Below is a small trained network, with its code and all its weights. Each question gives an input and a class and asks what happens when units are switched off, that is, made to give their printed mean instead of their output.

import numpy as np


def w(rows, s, z=0):
    codes = np.array(rows[::2]) - 128.0
    scale = np.full(codes.shape[1], s)
    scale[-1] = z or s
    return codes * scale


def norm(h):
    return h / np.sqrt((h * h).mean(-1, keepdims=True) + 1e-5)


def f(y):
    return y / 2 * (1 + np.tanh(0.7978845608 * (y + 0.044715 * y**3)))


def log_softmax(a):
    a = a - a.max(-1, keepdims=True)
    return a - np.log(np.exp(a).sum(-1, keepdims=True))


def net(x, mask):
    res = np.array(x, float).reshape(1, 8) / 4 @ E
    u = 0
    for l in range(2):
        y = f(norm(res) @ A[l][:, :-1].T + A[l][:, -1])
        res = res + np.where(mask[u : u + 5], y, B[l][:, -1]) @ B[l][:, :-1]
        u += 5
    return log_softmax(norm(res)[-1] @ U[:, :-1].T + U[:, -1])


A, B = {}, {}
E = w([
[84,152,145,107,185,140,183],'x0',
[242,80,46,114,142,128,173],'x1',
[128,73,157,85,87,60,81],'x2',
[100,123,198,71,57,184,68],'x3',
[96,189,186,25,130,90,45],'x4',
[164,255,155,115,88,97,130],'x5',
[203,84,58,153,76,68,88],'x6',
[115,159,114,80,152,155,145],'x7',
],0.0063)
A[0] = w([
[77,162,95,98,1,243,110,94],'L0N1',
[74,127,196,171,18,254,33,14],'L0N2',
[151,163,182,96,235,96,216,40],'L0N3',
[212,102,38,180,131,253,126,253],'L0N4',
[136,228,162,77,141,208,207,169],'L0N5',
],0.0052,0.0036)
B[0] = w([
[152,147,130,176,145,64,184,157],'L0N1',
[57,128,155,210,100,115,147,170],'L0N2',
[82,180,187,162,119,191,152,143],'L0N3',
[249,120,140,161,120,7,169,254],'L0N4',
[193,128,154,121,201,156,201,209],'L0N5',
],0.011,0.0048)
A[1] = w([
[156,1,207,54,164,58,137,252],'L1N1',
[80,130,143,177,32,71,151,101],'L1N2',
[87,93,197,30,175,106,224,123],'L1N3',
[190,141,114,90,128,129,41,163],'L1N4',
[190,186,205,161,158,158,100,174],'L1N5',
],0.0088,0.0035)
B[1] = w([
[74,107,52,154,126,137,87,254],'L1N1',
[214,153,254,208,175,142,76,172],'L1N2',
[62,179,72,194,146,149,99,200],'L1N3',
[77,151,163,24,132,114,209,163],'L1N4',
[100,238,102,47,163,81,209,199],'L1N5',
],0.0092,0.0074)
U = w([
[219,62,189,29,141,206,103,2],'0',
[216,27,22,231,143,62,172,233],'1',
[62,114,49,69,127,184,8,9],'2',
[141,61,151,51,96,152,80,3],'3',
[190,150,241,206,104,84,66,196],'4',
[79,66,109,201,152,156,58,117],'5',
[194,148,108,8,78,25,93,231],'6',
[92,254,130,139,219,147,187,213],'7',
],0.0098,0.0049)

Each question gives the input, the list of numbers given to net, and the class t.
The units are the neurons (one row each of A and B). Each row of codes is followed by its name. A weight is (code - 128) times the scale printed after its matrix; where a second scale follows, it is the last column's (A, B and U).
mask holds one flag per neuron, layer by layer. A switched-off neuron (its flag False) gives its mean, the last column of its row in B, instead of its output. The means were averaged over made-up inputs and are rounded, as every weight is.
A unit's drop is (log p(t) with every unit on - log p(t) with that unit switched off) / (log p(t) with every unit on - log p(t) with every unit switched off).
The circuit of an input: a set's keep is (log p(t) with only the set's units on - log p(t) with every unit switched off) / (log p(t) with every unit on - log p(t) with every unit switched off). Starting from all 10 units, units are removed one at a time, each time the one whose removal leaves the highest keep (on an exact tie, the one counted first), for as long as the keep stays at least 0.8.
units of the circuit, in order: the units of the circuit, biggest drop first
unit that matters most: the unit with the biggest drop
k most important neurons: the k neurons with the biggest drops, biggest first
top k neurons in layer l: the k neurons of layer l with the biggest drops, biggest first
drop when u is switched off: that unit's drop, to one decimal
input [-7,0,4,-6,0,8,7,-5], class 6: unit that matters most : L1N4
input [-2,1,5,7,5,-8,-5,4], class 5: units of the circuit, in order : (L1N5; L1N3)
input [6,1,7,-6,-3,5,2,-6], class 4: units of the circuit, in order : (L0N5; L1N2; L0N4)
input [1,2,1,2,0,2,1,-6], class 6: top 2 neurons in layer 0 : (L0N2; L0N3)
input [7,-8,6,-6,-3,-4,-5,-4], class 5: top 2 neurons in layer 0 : (L0N5; L0N1)
input [4,-5,6,3,-3,-2,-5,-2], class 5: top 2 neurons in layer 0 : (L0N4; L0N3)
input [-8,-1,6,2,5,-5,1,7], class 2: top 2 neurons in layer 1 : (L1N1; L1N5)
input [1,-5,-2,1,-1,-3,7,-3], class 4: 2 most important neurons : (L1N2; L0N5)
input [-5,4,1,-2,3,5,0,-8], class 6: drop when L1N4 is switched off : 0.2
input [7,1,6,0,2,-8,2,-5], class 5: drop when L1N5 is switched off : 0.1
input [6,-8,-5,5,-6,0,4,-5], class 4: drop when L0N5 is switched off : 0.0
